Below are the code and all the weights of a small trained network. Each question names an input and a class and asks about switching units off, where a switched-off unit gives its printed mean instead of its output.

import numpy as np


def w(rows, s, z=0):
    codes = np.array(rows[::2]) - 128.0
    scale = np.full(codes.shape[1], s)
    scale[-1] = z or s
    return codes * scale


def f(y):
    return np.maximum(y, 0)


def log_softmax(a):
    a = a - a.max(-1, keepdims=True)
    return a - np.log(np.exp(a).sum(-1, keepdims=True))


def net(x, mask):
    res = np.array(x, float).reshape(1, 7) / 4 @ E
    y = f(res @ A[0][:, :-1].T + A[0][:, -1])
    res = res + np.where(mask, y, B[0][:, -1]) @ B[0][:, :-1]
    return log_softmax(res[-1] @ U[:, :-1].T + U[:, -1])


A, B = {}, {}
E = w([
[128,128,131,129,129],'x0',
[247,183,165,177,140],'x1',
[108,128,58,209,136],'x2',
[115,117,143,139,146],'x3',
[176,41,146,169,42],'x4',
[133,131,121,123,119],'x5',
[124,126,134,132,134],'x6',
],0.014)
A[0] = w([
[165,15,76,204,76,84],'N0',
[87,160,57,114,126,119],'N1',
[119,136,90,115,182,156],'N2',
[133,214,132,75,200,61],'N3',
[135,106,152,15,158,39],'N4',
[202,218,133,221,158,104],'N5',
[198,100,214,162,88,110],'N6',
[151,105,173,11,147,191],'N7',
[198,99,244,120,93,119],'N8',
[142,30,94,156,88,4],'N9',
[76,132,72,129,149,131],'N10',
[187,232,96,167,140,59],'N11',
[177,162,120,78,94,117],'N12',
[169,138,105,200,74,51],'N13',
[126,119,175,34,136,89],'N14',
[95,155,172,74,105,68],'N15',
[122,183,130,155,100,151],'N16',
[70,47,114,41,70,14],'N17',
[91,91,122,88,98,193],'N18',
[33,122,137,154,187,124],'N19',
],0.012,0.011)
B[0] = w([
[122,39,183,156,167,245],'N0',
[124,171,99,134,150,177],'N1',
[164,220,49,99,137,177],'N2',
[114,25,232,184,92,190],'N3',
[168,108,106,69,190,173],'N4',
[130,5,148,117,182,232],'N5',
[130,199,115,172,84,237],'N6',
[130,36,196,163,116,243],'N7',
[120,249,63,178,57,248],'N8',
[171,81,72,2,235,180],'N9',
[152,212,52,146,103,186],'N10',
[171,110,147,110,170,188],'N11',
[101,142,123,116,90,168],'N12',
[96,148,140,147,96,181],'N13',
[142,82,130,87,183,187],'N14',
[172,80,99,75,164,158],'N15',
[114,105,155,133,125,160],'N16',
[109,89,196,180,72,202],'N17',
[159,72,99,115,205,216],'N18',
[149,132,97,135,104,194],'N19',
],0.0099,0.014)
U = w([
[159,106,124,80,222,254],'0',
[90,85,236,150,101,68],'1',
[117,248,82,132,93,46],'2',
],0.013,0.0014)

Each question gives the input, the list of numbers given to net, and the class t.
The units are the neurons (one row each of A and B). Each row of codes is followed by its name. A weight is (code - 128) times the scale printed after its matrix; where a second scale follows, it is the last column's (A, B and U).
mask holds one flag per neuron, in row order. A switched-off neuron (its flag False) gives its mean, the last column of its row in B, instead of its output. The means were averaged over made-up inputs and are rounded, as every weight is.
A unit's drop is (log p(t) with every unit on - log p(t) with that unit switched off) / (log p(t) with every unit on - log p(t) with every unit switched off).
The circuit of an input: a set's keep is (log p(t) with only the set's units on - log p(t) with every unit switched off) / (log p(t) with every unit on - log p(t) with every unit switched off). Starting from the 12 units with the biggest drops (on a tie, the unit counted first), units are removed one at a time, each time the one whose removal leaves the highest keep (on an exact tie, the one counted first), for as long as the keep stays at least 0.8.
units of the circuit, in order: the units of the circuit, biggest drop first
most important unit: the unit with the biggest drop
top k neurons: the k neurons with the biggest drops, biggest first
drop of u: that unit's drop, to one decimal
input [4,-2,2,1,3,-1,-7], class 0: top 2 neurons	[N7, N3]
input [-2,2,-3,2,-3,-8,8], class 1: top 2 neurons	[N3, N9]
input [-8,-5,1,-1,-6,-7,-2], class 2: top 3 neurons	[N10, N5, N0]
input [8,6,-2,4,1,3,-6], class 2: most important unit	N8
input [-6,-5,0,7,0,-6,7], class 0: top 3 neurons	[N8, N6, N18]
input [0,8,8,-2,2,-1,-7], class 1: top 2 neurons	[N13, N9]
input [-8,1,-6,-1,1,-4,-4], class 2: top 3 neurons	[N8, N0, N5]
input [-4,2,-6,0,-8,4,-3], class 1: top 2 neurons	[N3, N7]
input [-6,2,0,-3,-5,3,0], class 1: top 3 neurons	[N3, N9, N18]
input [6,4,0,-7,4,-7,1], class 2: top 2 neurons	[N8, N7]
input [-5,0,7,5,4,0,2], class 0: top 3 neurons	[N9, N7, N17]
input [-2,8,0,1,-1,-8,-6], class 1: top 2 neurons	[N5, N9]
input [-3,6,0,-6,-4,8,-4], class 1: top 3 neurons	[N3, N9, N18]
input [7,3,-7,-1,2,-5,5], class 2: units of the circuit, in order	[N8]
input [-8,6,-7,-3,4,-7,-4], class 2: drop of N8	0.6
input [-7,2,-8,3,7,-5,7], class 2: drop of N8	0.9
input [-5,4,-5,2,6,-1,3], class 2: drop of N8	0.5
